Below are the code and all the weights of a small trained network. Each question names an input and a class and asks about switching units off, where a switched-off unit gives its printed mean instead of its output.

import numpy as np


def w(rows, s, z=0):
    codes = np.array(rows[::2]) - 128.0
    scale = np.full(codes.shape[1], s)
    scale[-1] = z or s
    return codes * scale


def f(y):
    return y / 2 * (1 + np.tanh(0.7978845608 * (y + 0.044715 * y**3)))


def log_softmax(a):
    a = a - a.max(-1, keepdims=True)
    return a - np.log(np.exp(a).sum(-1, keepdims=True))


def net(x, mask):
    res = np.array(x, float).reshape(1, 8) / 4 @ E
    y = f(res @ A[0][:, :-1].T + A[0][:, -1])
    res = res + np.where(mask, y, B[0][:, -1]) @ B[0][:, :-1]
    return log_softmax(res[-1] @ U[:, :-1].T + U[:, -1])


A, B = {}, {}
E = w([
[95,111,201,132,133,112,107,3,207,193,242],'x0',
[100,146,124,143,119,135,126,129,134,135,129],'x1',
[83,109,72,99,73,71,171,97,156,92,86],'x2',
[86,82,127,217,67,153,135,120,51,57,234],'x3',
[118,157,179,22,97,206,154,86,158,68,96],'x4',
[99,130,139,139,137,147,118,131,140,135,109],'x5',
[134,148,127,124,104,122,142,115,118,129,133],'x6',
[124,131,129,132,118,121,123,133,125,122,122],'x7',
],0.007)
A[0] = w([
[32,61,28,67,34,30,192,59,139,86,65,89],'n0',
[158,169,125,147,131,184,218,215,98,85,78,25],'n1',
[94,194,194,2,121,216,195,99,116,15,119,112],'n2',
[117,114,85,131,143,89,117,238,101,86,95,23],'n3',
[95,66,75,150,135,25,85,90,64,187,123,3],'n4',
[79,35,126,193,50,181,140,120,54,53,190,42],'n5',
],0.0061,0.0051)
B[0] = w([
[103,153,179,89,100,129,86,182,72,157,177,219],'n0',
[70,19,210,141,93,137,252,86,237,101,185,181],'n1',
[134,203,99,196,246,2,113,111,84,108,105,253],'n2',
[38,113,181,135,154,106,218,75,155,135,195,169],'n3',
[59,82,81,106,225,109,85,135,132,114,197,138],'n4',
[163,155,58,53,136,169,116,181,245,241,65,209],'n5',
],0.009,0.0058)
U = w([
[136,129,129,128,112,95,125,145,135,134,122,254],'0',
[64,86,228,121,125,130,192,55,215,87,208,74],'1',
[138,139,74,195,190,54,82,155,82,119,134,87],'2',
[190,173,75,2,116,172,124,178,216,184,41,13],'3',
[142,121,141,130,125,124,114,140,102,117,131,169],'4',
[124,155,134,142,87,103,117,132,93,139,127,153],'5',
[131,142,205,84,121,141,88,198,76,124,175,155],'6',
],0.0084,0.0059)

Each question gives the input, the list of numbers given to net, and the class t.
The units are the neurons (one row each of A and B). Each row of codes is followed by its name. A weight is (code - 128) times the scale printed after its matrix; where a second scale follows, it is the last column's (A, B and U).
mask holds one flag per neuron, in row order. A switched-off neuron (its flag False) gives its mean, the last column of its row in B, instead of its output. The means were averaged over made-up inputs and are rounded, as every weight is.
A unit's drop is (log p(t) with every unit on - log p(t) with that unit switched off) / (log p(t) with every unit on - log p(t) with every unit switched off).
The circuit of an input: a set's keep is (log p(t) with only the set's units on - log p(t) with every unit switched off) / (log p(t) with every unit on - log p(t) with every unit switched off). Starting from all 6 units, units are removed one at a time, each time the one whose removal leaves the highest keep (on an exact tie, the one counted first), for as long as the keep stays at least 0.8.
circuit, biggest first: the units of the circuit, biggest drop first
most important unit: the unit with the biggest drop
top k neurons: the k neurons with the biggest drops, biggest first
drop of u: that unit's drop, to one decimal
input [-7,-5,3,2,-2,-5,-6,4], class 1: circuit, biggest first => n3; n1
input [2,6,7,4,7,-3,3,1], class 2: top 2 neurons => n2; n1
input [-7,6,3,-4,-5,2,-3,-1], class 1: circuit, biggest first => n3; n1
input [5,3,0,5,8,6,-6,-7], class 2: top 2 neurons => n2; n1
input [5,3,7,1,4,-5,-3,-4], class 6: top 3 neurons => n0; n1; n3
input [4,1,6,2,2,-1,0,3], class 6: circuit, biggest first => n0; n1
input [-7,2,4,-6,-5,-5,6,-8], class 1: most important unit => n3
input [5,-4,0,3,4,4,7,4], class 4: circuit, biggest first => n1; n3
input [-6,-1,3,-1,-6,1,-1,-3], class 1: circuit, biggest first => n3; n2; n1
input [-5,5,-6,-8,6,8,6,3], class 0: circuit, biggest first => n2; n1
input [5,-5,8,7,-7,-1,1,-1], class 6: top 3 neurons => n0; n2; n4
input [5,1,7,-5,6,-5,-5,8], class 6: top 2 neurons => n0; n5
input [-8,0,3,-6,8,-8,8,2], class 0: top 2 neurons => n2; n1
input [6,-3,7,0,8,-8,6,8], class 0: circuit, biggest first => n2
input [-8,2,-1,-7,5,-6,7,1], class 1: top 3 neurons => n1; n3; n5
input [0,3,7,-5,1,2,2,-2], class 6: top 2 neurons => n0; n5
input [7,-2,8,2,-4,4,-1,-3], class 6: top 2 neurons => n0; n1
input [-2,3,2,-3,5,-4,5,8], class 2: top 2 neurons => n2; n5
input [-3,2,8,-5,-6,1,-4,7], class 6: top 3 neurons => n0; n2; n5
input [-5,5,5,-4,4,-6,2,-5], class 0: drop of n2 => 0.2
input [4,-8,2,6,4,-7,5,8], class 5: drop of n4 => 0.0
